Below is a small trained network, with its code and all its weights. Each question gives an input and a target symbol and asks what happens when units are switched off, that is, made to give their printed mean instead of their output.

import numpy as np


def w(rows, s, z=0):
    codes = np.array(rows[::2]) - 128.0
    scale = np.full(codes.shape[1], s)
    scale[-1] = z or s
    return codes * scale


def f(y):
    return y / 2 * (1 + np.tanh(0.7978845608 * (y + 0.044715 * y**3)))


def softmax(a):
    e = np.exp(a - a.max(-1, keepdims=True))
    return e / e.sum(-1, keepdims=True)


def log_softmax(a):
    a = a - a.max(-1, keepdims=True)
    return a - np.log(np.exp(a).sum(-1, keepdims=True))


def net(x, mask):
    ids = ['Φβγδεζημξπτψ'.index(c) for c in x.split()]
    T = len(ids)
    res = E[ids] + P[:T]
    u = 0
    for l in range(2):
        r = res
        for j in range(2):
            rows = slice(2 * j, 2 * j + 2)
            q, k, v = (r @ M[l][rows].T for M in (Q, K, V))
            z = softmax(np.where(np.tri(T) > 0, q @ k.T / 2**0.5, -1e9)) @ v
            o = O[l][rows]
            res = res + np.where(mask[u + j], z, o[:, -1]) @ o[:, :-1]
        u += 2
        y = f(res @ A[l][:, :-1].T + A[l][:, -1])
        res = res + np.where(mask[u : u + 12], y, B[l][:, -1]) @ B[l][:, :-1]
        u += 12
    return log_softmax(res[-1] @ U[:, :-1].T + U[:, -1])


Q, K, V, O, A, B = {}, {}, {}, {}, {}, {}
E = w([
[140,113,215,71,82,219],'Φ',
[125,132,74,87,49,177],'β',
[249,165,144,36,184,13],'γ',
[92,131,147,73,171,155],'δ',
[104,141,51,82,162,127],'ε',
[18,173,77,115,169,199],'ζ',
[120,143,53,131,187,169],'η',
[145,72,162,126,21,249],'μ',
[178,137,151,27,150,104],'ξ',
[127,44,143,156,98,125],'π',
[108,134,70,144,86,209],'τ',
[119,95,151,26,131,189],'ψ',
],0.02)
P = w([
[40,25,201,188,87,1],'0',
[140,132,113,104,131,157],'1',
[153,112,148,93,140,195],'2',
[154,115,156,96,138,198],'3',
[150,113,170,79,167,217],'4',
[166,118,154,91,160,224],'5',
[182,130,158,88,151,220],'6',
[194,130,156,79,140,202],'7',
[160,120,183,89,168,234],'8',
[171,113,208,62,172,223],'9',
[190,163,151,40,160,166],'10',
[158,128,177,54,189,218],'11',
[186,154,135,58,144,181],'12',
[179,143,161,33,155,176],'13',
],0.0064)
Q[0] = w([
[115,48,117,39,198,221],'L0H1',
[121,200,219,161,133,90],'L0H1',
[86,131,118,254,165,66],'L0H2',
[98,172,7,116,118,156],'L0H2',
],0.0082)
K[0] = w([
[135,47,146,153,129,85],'L0H1',
[208,215,121,64,116,150],'L0H1',
[128,245,106,104,66,182],'L0H2',
[233,113,100,83,169,112],'L0H2',
],0.012)
V[0] = w([
[113,77,189,51,7,95],'L0H1',
[116,243,100,12,125,130],'L0H1',
[164,43,189,165,92,165],'L0H2',
[64,211,107,128,3,193],'L0H2',
],0.0062)
O[0] = w([
[166,115,28,73,69,161,253],'L0H1',
[132,51,159,11,170,186,89],'L0H1',
[161,138,89,142,80,152,137],'L0H2',
[94,166,51,175,105,75,19],'L0H2',
],0.013,0.0053)
A[0] = w([
[210,187,207,136,29,201,248],'L0N1',
[153,119,115,56,143,105,228],'L0N2',
[53,249,100,159,162,166,176],'L0N3',
[192,120,110,41,119,79,224],'L0N4',
[57,79,135,170,120,150,86],'L0N5',
[193,173,123,200,154,3,188],'L0N6',
[79,233,126,152,60,177,223],'L0N7',
[14,60,128,30,156,179,103],'L0N8',
[160,177,94,63,112,157,252],'L0N9',
[115,138,76,167,185,160,99],'L0N10',
[97,62,130,144,77,23,126],'L0N11',
[87,150,77,170,194,106,48],'L0N12',
],0.0066,0.0033)
B[0] = w([
[106,137,88,129,254,114,249],'L0N1',
[109,118,138,210,162,163,203],'L0N2',
[108,139,168,122,161,196,150],'L0N3',
[78,154,95,164,127,204,218],'L0N4',
[95,234,94,53,111,70,126],'L0N5',
[171,91,195,105,132,216,134],'L0N6',
[73,160,96,149,207,148,188],'L0N7',
[181,126,131,162,121,112,220],'L0N8',
[99,118,150,195,187,174,250],'L0N9',
[173,126,146,115,119,136,133],'L0N10',
[98,94,74,94,151,83,128],'L0N11',
[66,142,71,116,148,99,128],'L0N12',
],0.0078,0.013)
Q[1] = w([
[180,149,117,35,1,73],'L1H1',
[85,51,116,135,88,80],'L1H1',
[111,156,211,111,110,98],'L1H2',
[82,58,106,208,227,142],'L1H2',
],0.0085)
K[1] = w([
[170,113,68,155,179,213],'L1H1',
[116,167,208,139,162,207],'L1H1',
[116,168,70,157,170,209],'L1H2',
[95,125,125,194,16,1],'L1H2',
],0.0088)
V[1] = w([
[168,90,225,168,192,65],'L1H1',
[163,2,114,106,40,141],'L1H1',
[40,141,117,158,105,36],'L1H2',
[85,133,165,118,74,173],'L1H2',
],0.009)
O[1] = w([
[168,125,205,118,189,95,11],'L1H1',
[190,249,67,131,161,153,75],'L1H1',
[59,132,139,44,107,177,144],'L1H2',
[38,177,207,205,65,222,111],'L1H2',
],0.011,0.013)
A[1] = w([
[114,152,112,157,171,217,254],'L1N1',
[103,108,102,153,92,28,166],'L1N2',
[97,94,170,178,92,63,75],'L1N3',
[201,49,153,152,82,60,210],'L1N4',
[152,119,124,66,189,136,144],'L1N5',
[113,111,131,31,36,165,86],'L1N6',
[31,130,43,29,136,171,143],'L1N7',
[96,175,127,12,124,189,39],'L1N8',
[126,126,45,96,110,197,152],'L1N9',
[139,231,131,156,178,135,204],'L1N10',
[121,85,204,149,134,131,10],'L1N11',
[80,149,119,2,100,172,35],'L1N12',
],0.0083,0.0025)
B[1] = w([
[146,135,176,94,103,140,230],'L1N1',
[180,160,129,66,138,155,132],'L1N2',
[142,145,21,101,146,102,138],'L1N3',
[118,205,159,107,63,109,142],'L1N4',
[156,116,163,88,123,64,156],'L1N5',
[149,226,97,159,143,86,173],'L1N6',
[136,106,145,136,83,91,252],'L1N7',
[210,96,183,164,158,94,181],'L1N8',
[67,146,103,55,156,73,227],'L1N9',
[83,67,156,204,46,135,168],'L1N10',
[51,184,112,254,162,127,155],'L1N11',
[163,154,60,184,97,98,182],'L1N12',
],0.0083,0.036)
U = w([
[132,114,119,111,161,111,103],'Φ',
[133,49,217,95,2,97,118],'β',
[105,158,133,134,125,172,92],'γ',
[160,39,74,118,179,70,47],'δ',
[71,107,173,95,158,99,102],'ε',
[97,37,135,66,108,147,162],'ζ',
[153,114,122,132,179,77,93],'η',
[175,179,134,88,129,113,101],'μ',
[163,51,159,41,135,77,223],'ξ',
[127,117,183,73,99,143,251],'π',
[115,30,133,150,120,92,3],'τ',
[185,29,100,153,112,130,126],'ψ',
],0.0081,0.006)

Each question gives the input, a string of symbols that net reads in full, and the target symbol t.
The units are the heads (2 rows each of Q, K, V and O) and the neurons (one row each of A and B). Each row of codes is followed by its name. A weight is (code - 128) times the scale printed after its matrix; where a second scale follows, it is the last column's (O, A, B and U).
mask holds one flag per unit, layer by layer, with each layer's heads first. A switched-off unit (its flag False) gives its mean, the last column of its rows in O or B, instead of its output. The means were averaged over made-up inputs and are rounded, as every weight is.
A unit's drop is (log p(t) with every unit on - log p(t) with that unit switched off) / (log p(t) with every unit on - log p(t) with every unit switched off).
The circuit of an input: a set's keep is (log p(t) with only the set's units on - log p(t) with every unit switched off) / (log p(t) with every unit on - log p(t) with every unit switched off). Starting from the 12 units with the biggest drops (on a tie, the unit counted first), units are removed one at a time, each time the one whose removal leaves the highest keep (on an exact tie, the one counted first), for as long as the keep stays at least 0.8.
units of the circuit, in order: the units of the circuit, biggest drop first
unit that matters most: the unit with the biggest drop
top k neurons: the k neurons with the biggest drops, biggest first
top k neurons in layer l: the k neurons of layer l with the biggest drops, biggest first
heads that matter: for each layer, one digit per head in row order, 1 if its drop is at least 0.15 and else 0, layers parted by /
input β ξ τ, target μ: heads that matter : 01 / 11
input ξ τ ξ τ τ τ τ, target ψ: units of the circuit, in order : L1H2; L0H1; L1N9; L0H2
input ε τ ξ ζ β ξ Φ γ ψ ξ ψ, target ξ: top neuron in layer 0 : L0N9
input ξ ψ Φ τ τ ξ τ ξ Φ τ ψ, target ψ: heads that matter : 11 / 01
input η ε β η β τ η ζ Φ ξ, target ε: units of the circuit, in order : L0H1; L1H1; L1N11
input ε Φ ε μ ξ ζ ξ ψ ψ δ β Φ τ β, target ξ: units of the circuit, in order : L1H2; L0H1; L1H1; L1N10
input β μ ξ ε η, target μ: heads that matter : 01 / 11
input γ ψ τ Φ τ η ζ, target η: heads that matter : 01 / 11
input τ Φ ψ, target β: heads that matter : 11 / 11
input β ψ τ ψ Φ β ξ τ ψ δ μ τ β β, target μ: top 2 neurons in layer 1 : L1N6; L1N9
input Φ ξ δ ψ β, target ζ: heads that matter : 11 / 01
input ξ μ ξ τ τ δ ζ, target ψ: top 2 neurons : L0N8; L1N9
input μ τ ψ η ξ δ ε τ τ ξ, target δ: heads that matter : 11 / 11
input Φ δ τ Φ π γ τ, target ξ: top 2 neurons : L0N4; L1N11
input Φ τ β δ, target ζ: unit that matters most : L0H2
input γ η ξ τ ε γ τ π η, target ξ: heads that matter : 01 / 01
input τ τ Φ ε, target β: units of the circuit, in order : L1N7; L1H2; L0H2; L0N1
input δ ε τ ξ τ ζ τ τ ζ Φ β, target π: top 3 neurons : L0N1; L1N7; L1N12
input μ Φ Φ γ τ ε τ Φ ε τ τ, target δ: top 2 neurons : L0N1; L1N9
input ε ψ τ β γ τ ζ γ μ, target ξ: unit that matters most : L0N1
input γ τ ψ Φ τ π, target ξ: top 4 neurons in layer 0 : L0N9; L0N11; L0N4; L0N2
input ε γ ψ τ ξ δ ξ, target ξ: heads that matter : 11 / 01
input Φ η δ ζ ε γ ε τ ξ ζ β, target ζ: heads that matter : 11 / 11
input η τ β τ τ, target ε: heads that matter : 10 / 10
input Φ Φ Φ η π, target δ: top 2 neurons : L1N1; L0N4
input μ η ψ μ, target δ: top 3 neurons : L0N1; L1N9; L0N7
input ξ μ τ ξ μ, target ψ: units of the circuit, in order : L1H2; L0H1
input ξ ξ τ Φ, target ψ: unit that matters most : L1H2
